Here is a tiny trained network, its code and every weight. The questions are about switching its units off for an input and a class, where a switched-off unit gives its printed mean instead of its output.

import numpy as np


def w(rows, s, z=0):
    codes = np.array(rows[::2]) - 128.0
    scale = np.full(codes.shape[1], s)
    scale[-1] = z or s
    return codes * scale


def norm(h):
    return h / np.sqrt((h * h).mean(-1, keepdims=True) + 1e-5)


def f(y):
    return np.maximum(y, 0)


def log_softmax(a):
    a = a - a.max(-1, keepdims=True)
    return a - np.log(np.exp(a).sum(-1, keepdims=True))


def net(x, mask):
    res = np.array(x, float).reshape(1, 4) / 4 @ E
    u = 0
    for l in range(2):
        y = f(norm(res) @ A[l][:, :-1].T + A[l][:, -1])
        res = res + np.where(mask[u : u + 16], y, B[l][:, -1]) @ B[l][:, :-1]
        u += 16
    return log_softmax(norm(res)[-1] @ U[:, :-1].T + U[:, -1])


A, B = {}, {}
E = w([
[209,162,40,252,189],'x0',
[2,78,153,225,74],'x1',
[115,50,16,152,77],'x2',
[40,182,125,64,80],'x3',
],0.0055)
A[0] = w([
[128,85,132,183,157,200],'L0N1',
[129,182,89,151,177,110],'L0N2',
[118,117,176,149,194,189],'L0N3',
[78,145,177,99,144,217],'L0N4',
[154,117,134,147,253,111],'L0N5',
[70,105,159,68,147,49],'L0N6',
[143,140,177,105,196,240],'L0N7',
[141,75,92,79,91,136],'L0N8',
[55,112,161,157,29,181],'L0N9',
[164,73,182,158,160,249],'L0N10',
[129,76,94,101,98,149],'L0N11',
[141,61,137,88,182,201],'L0N12',
[66,101,162,86,138,21],'L0N13',
[86,105,151,229,118,100],'L0N14',
[196,131,156,93,125,66],'L0N15',
[76,103,224,89,86,123],'L0N16',
],0.012,0.0016)
B[0] = w([
[88,203,204,164,141,204],'L0N1',
[138,78,114,69,155,192],'L0N2',
[93,173,123,223,56,184],'L0N3',
[156,114,101,143,96,210],'L0N4',
[193,212,174,167,201,209],'L0N5',
[167,119,213,133,41,203],'L0N6',
[152,111,83,161,151,203],'L0N7',
[119,187,91,146,104,203],'L0N8',
[128,1,130,152,141,254],'L0N9',
[52,230,121,187,127,203],'L0N10',
[83,206,100,77,114,195],'L0N11',
[108,133,122,173,112,183],'L0N12',
[202,151,169,148,96,195],'L0N13',
[97,134,119,116,197,230],'L0N14',
[80,122,123,114,179,183],'L0N15',
[193,73,174,109,45,251],'L0N16',
],0.0074,0.0066)
A[1] = w([
[207,216,79,50,161,164],'L1N1',
[198,50,171,41,73,142],'L1N2',
[77,133,107,252,162,94],'L1N3',
[147,121,114,148,184,71],'L1N4',
[134,119,130,120,167,113],'L1N5',
[201,118,191,197,134,110],'L1N6',
[108,107,218,118,31,137],'L1N7',
[202,133,110,130,133,69],'L1N8',
[176,173,163,110,126,83],'L1N9',
[149,219,100,143,164,192],'L1N10',
[79,177,32,22,59,89],'L1N11',
[84,154,235,80,55,146],'L1N12',
[199,122,93,101,181,63],'L1N13',
[209,104,67,93,195,17],'L1N14',
[89,158,110,141,223,141],'L1N15',
[131,47,170,244,254,252],'L1N16',
],0.0099,0.0026)
B[1] = w([
[77,2,102,118,133,212],'L1N1',
[164,167,134,192,66,214],'L1N2',
[78,96,172,84,127,226],'L1N3',
[182,153,138,167,56,157],'L1N4',
[141,126,50,163,76,139],'L1N5',
[100,245,91,132,94,198],'L1N6',
[235,79,157,75,48,226],'L1N7',
[97,55,148,134,167,152],'L1N8',
[73,40,140,139,137,162],'L1N9',
[255,124,81,93,156,222],'L1N10',
[104,228,74,229,111,189],'L1N11',
[152,63,140,207,123,204],'L1N12',
[159,104,121,42,155,159],'L1N13',
[133,48,183,23,134,160],'L1N14',
[151,84,166,105,57,202],'L1N15',
[82,166,162,68,151,254],'L1N16',
],0.0064,0.0088)
U = w([
[189,110,91,68,143,203],'0',
[28,108,143,113,122,64],'1',
[177,115,157,145,5,193],'2',
[106,186,41,145,76,4],'3',
[151,236,154,136,154,142],'4',
],0.021,0.0022)

Each question gives the input, the list of numbers given to net, and the class t.
The units are the neurons (one row each of A and B). Each row of codes is followed by its name. A weight is (code - 128) times the scale printed after its matrix; where a second scale follows, it is the last column's (A, B and U).
mask holds one flag per neuron, layer by layer. A switched-off neuron (its flag False) gives its mean, the last column of its row in B, instead of its output. The means were averaged over made-up inputs and are rounded, as every weight is.
A unit's drop is (log p(t) with every unit on - log p(t) with that unit switched off) / (log p(t) with every unit on - log p(t) with every unit switched off).
The circuit of an input: a set's keep is (log p(t) with only the set's units on - log p(t) with every unit switched off) / (log p(t) with every unit on - log p(t) with every unit switched off). Starting from the 12 units with the biggest drops (on a tie, the unit counted first), units are removed one at a time, each time the one whose removal leaves the highest keep (on an exact tie, the one counted first), for as long as the keep stays at least 0.8.
circuit, biggest first: the units of the circuit, biggest drop first
k most important neurons: the k neurons with the biggest drops, biggest first
k most important neurons of layer l: the k neurons of layer l with the biggest drops, biggest first
drop when u is switched off: that unit's drop, to one decimal
input [5,5,-6,3], class 1: circuit, biggest first	[L1N3, L0N14]
input [-4,-1,8,0], class 3: circuit, biggest first	[L0N11, L1N11]
input [-4,6,2,-7], class 1: circuit, biggest first	[L0N14, L1N16]
input [-3,-4,6,4], class 3: circuit, biggest first	[L1N11, L0N11]
input [4,0,0,7], class 3: circuit, biggest first	[L0N16, L1N7]
input [3,-2,4,8], class 3: most important neuron	[L1N11]
input [3,2,3,8], class 1: 2 most important neurons	[L0N9, L0N16]
input [-7,-6,-6,-8], class 4: 2 most important neurons	[L0N7, L0N15]
input [8,3,-7,8], class 0: 3 most important neurons	[L0N2, L1N10, L0N1]
input [8,-1,8,-5], class 0: 3 most important neurons of layer 0	[L0N3, L0N2, L0N6]
input [8,3,7,-4], class 4: 2 most important neurons of layer 0	[L0N1, L0N9]
input [1,-1,5,-4], class 4: 3 most important neurons	[L0N1, L1N7, L0N10]
input [-5,-1,5,-6], class 3: 2 most important neurons	[L0N11, L0N8]
input [1,-8,8,4], class 3: most important neuron	[L1N11]
input [2,0,3,0], class 3: 2 most important neurons of layer 1	[L1N11, L1N7]
input [-1,8,-5,-8], class 1: 2 most important neurons of layer 0	[L0N14, L0N9]
input [7,-2,-3,2], class 0: drop when L0N2 is switched off	0.3
